Below are the code and all the weights of a small trained network. Each question names an input and a target symbol and asks about switching units off, where a switched-off unit gives its printed mean instead of its output.

import numpy as np


def w(rows, s, z=0):
    codes = np.array(rows[::2]) - 128.0
    scale = np.full(codes.shape[1], s)
    scale[-1] = z or s
    return codes * scale


def f(y):
    return y / 2 * (1 + np.tanh(0.7978845608 * (y + 0.044715 * y**3)))


def softmax(a):
    e = np.exp(a - a.max(-1, keepdims=True))
    return e / e.sum(-1, keepdims=True)


def log_softmax(a):
    a = a - a.max(-1, keepdims=True)
    return a - np.log(np.exp(a).sum(-1, keepdims=True))


def net(x, mask):
    ids = ['ΞΠΣαημ'.index(c) for c in x.split()]
    T = len(ids)
    res = E[ids] + P[:T]
    u = 0
    for l in range(2):
        q, k, v = (res @ M[l].T for M in (Q, K, V))
        z = softmax(np.where(np.tri(T) > 0, q @ k.T / 4**0.5, -1e9)) @ v
        res = res + np.where(mask[u], z, O[l][:, -1]) @ O[l][:, :-1]
        u += 1
        y = f(res @ A[l][:, :-1].T + A[l][:, -1])
        res = res + np.where(mask[u : u + 8], y, B[l][:, -1]) @ B[l][:, :-1]
        u += 8
    return log_softmax(res[-1] @ U[:, :-1].T + U[:, -1])


Q, K, V, O, A, B = {}, {}, {}, {}, {}, {}
E = w([
[51,203,192],'Ξ',
[37,138,148],'Π',
[10,108,97],'Σ',
[162,98,156],'α',
[205,203,45],'η',
[58,248,76],'μ',
],0.017)
P = w([
[67,227,187],'0',
[88,187,166],'1',
[96,158,133],'2',
[96,135,104],'3',
[86,116,103],'4',
[86,90,67],'5',
[68,56,38],'6',
[80,29,3],'7',
[59,29,26],'8',
[51,33,37],'9',
[83,80,15],'10',
],0.0041)
Q[0] = w([
[100,119,153],'L0H1',
[217,130,45],'L0H1',
[53,146,115],'L0H1',
[57,251,11],'L0H1',
],0.011)
K[0] = w([
[138,122,92],'L0H1',
[135,132,210],'L0H1',
[56,171,47],'L0H1',
[6,129,111],'L0H1',
],0.017)
V[0] = w([
[95,91,119],'L0H1',
[85,181,33],'L0H1',
[143,24,210],'L0H1',
[174,69,253],'L0H1',
],0.0064)
O[0] = w([
[23,192,61,130],'L0H1',
[153,186,112,233],'L0H1',
[115,2,197,12],'L0H1',
[57,28,110,7],'L0H1',
],0.0076,0.011)
A[0] = w([
[238,118,75,148],'L0N1',
[92,151,58,3],'L0N2',
[184,170,211,82],'L0N3',
[146,151,214,144],'L0N4',
[150,162,84,140],'L0N5',
[129,149,193,87],'L0N6',
[31,125,247,104],'L0N7',
[124,211,181,96],'L0N8',
],0.011,0.0043)
B[0] = w([
[80,207,170,142],'L0N1',
[117,79,150,183],'L0N2',
[129,107,149,157],'L0N3',
[122,188,50,139],'L0N4',
[140,75,49,211],'L0N5',
[133,157,114,134],'L0N6',
[81,106,254,136],'L0N7',
[123,46,107,252],'L0N8',
],0.0094,0.023)
Q[1] = w([
[113,185,80],'L1H1',
[111,106,193],'L1H1',
[140,199,9],'L1H1',
[40,150,121],'L1H1',
],0.013)
K[1] = w([
[195,16,144],'L1H1',
[19,179,68],'L1H1',
[251,20,151],'L1H1',
[167,85,46],'L1H1',
],0.012)
V[1] = w([
[187,201,62],'L1H1',
[201,153,255],'L1H1',
[141,232,186],'L1H1',
[169,207,161],'L1H1',
],0.008)
O[1] = w([
[56,164,130,175],'L1H1',
[79,156,241,4],'L1H1',
[152,254,125,78],'L1H1',
[120,159,124,93],'L1H1',
],0.0061,0.015)
A[1] = w([
[81,72,137,57],'L1N1',
[173,83,69,133],'L1N2',
[138,129,77,120],'L1N3',
[216,138,93,92],'L1N4',
[112,101,130,87],'L1N5',
[85,178,103,110],'L1N6',
[2,171,186,2],'L1N7',
[108,129,77,133],'L1N8',
],0.0098,0.0089)
B[1] = w([
[206,192,227,125],'L1N1',
[178,177,216,250],'L1N2',
[177,109,217,219],'L1N3',
[97,115,209,169],'L1N4',
[199,155,139,124],'L1N5',
[125,38,106,156],'L1N6',
[237,255,145,139],'L1N7',
[230,90,216,227],'L1N8',
],0.0058,0.02)
U = w([
[150,190,158,36],'Ξ',
[122,153,171,91],'Π',
[14,69,88,254],'Σ',
[76,56,211,109],'α',
[114,232,2,182],'η',
[209,117,106,102],'μ',
],0.0064,0.0057)

Each question gives the input, a string of symbols that net reads in full, and the target symbol t.
The units are the heads (4 rows each of Q, K, V and O) and the neurons (one row each of A and B). Each row of codes is followed by its name. A weight is (code - 128) times the scale printed after its matrix; where a second scale follows, it is the last column's (O, A, B and U).
mask holds one flag per unit, layer by layer, with each layer's heads first. A switched-off unit (its flag False) gives its mean, the last column of its rows in O or B, instead of its output. The means were averaged over made-up inputs and are rounded, as every weight is.
A unit's drop is (log p(t) with every unit on - log p(t) with that unit switched off) / (log p(t) with every unit on - log p(t) with every unit switched off).
The circuit of an input: a set's keep is (log p(t) with only the set's units on - log p(t) with every unit switched off) / (log p(t) with every unit on - log p(t) with every unit switched off). Starting from the 12 units with the biggest drops (on a tie, the unit counted first), units are removed one at a time, each time the one whose removal leaves the highest keep (on an exact tie, the one counted first), for as long as the keep stays at least 0.8.
units of the circuit, in order: the units of the circuit, biggest drop first
most important unit: the unit with the biggest drop
k most important neurons: the k neurons with the biggest drops, biggest first
top k neurons in layer l: the k neurons of layer l with the biggest drops, biggest first
drop when u is switched off: that unit's drop, to one decimal
input α μ Ξ, target η: units of the circuit, in order => (L0N2; L0N4)
input Π α μ Σ Ξ Σ μ, target Σ: most important unit => L0N8
input α η μ η Π α Ξ α, target Σ: top 2 neurons in layer 1 => (L1N2; L1N8)
input Ξ Σ Ξ, target Σ: top 3 neurons in layer 1 => (L1N2; L1N8; L1N3)
input Ξ η μ μ μ μ Σ α μ, target Σ: 2 most important neurons => (L0N8; L1N2)
input μ Σ α Ξ, target Σ: units of the circuit, in order => (L1N2; L1N8; L1N3; L0N7)
input Ξ Ξ η Π Ξ μ α, target η: top 3 neurons in layer 1 => (L1N8; L1N3; L1N2)
input α Σ Π, target Σ: 3 most important neurons => (L1N2; L0N8; L1N8)
input μ μ α, target α: top 2 neurons in layer 1 => (L1N1; L1N7)
input η Σ η μ Ξ μ μ Π α Π, target η: 2 most important neurons => (L0N8; L0N1)
input α Ξ μ Π α Σ η, target η: 4 most important neurons => (L0N8; L0N1; L0N5; L1N8)
input η Π Σ, target η: top 3 neurons in layer 0 => (L0N5; L0N8; L0N1)
input Ξ η Ξ Σ, target η: top 3 neurons in layer 1 => (L1N7; L1N3; L1N4)
input Σ Ξ Π, target Σ: top 4 neurons in layer 1 => (L1N2; L1N8; L1N3; L1N7)
input α Π α, target α: top 2 neurons in layer 0 => (L0N7; L0N5)
input α μ Σ Σ η, target η: 4 most important neurons => (L0N8; L0N1; L1N8; L0N5)
input μ η μ Ξ μ η Π μ α μ Ξ, target η: top neuron in layer 1 => (L1N2)
input Ξ Ξ Π Ξ, target Ξ: drop when L1N7 is switched off => 1.2
input α Π Ξ, target Ξ: drop when L1N7 is switched off => 1.3
input η μ μ μ α Π, target η: drop when L0N1 is switched off => 0.3
input Ξ η η μ α, target η: drop when L1N8 is switched off => 0.2
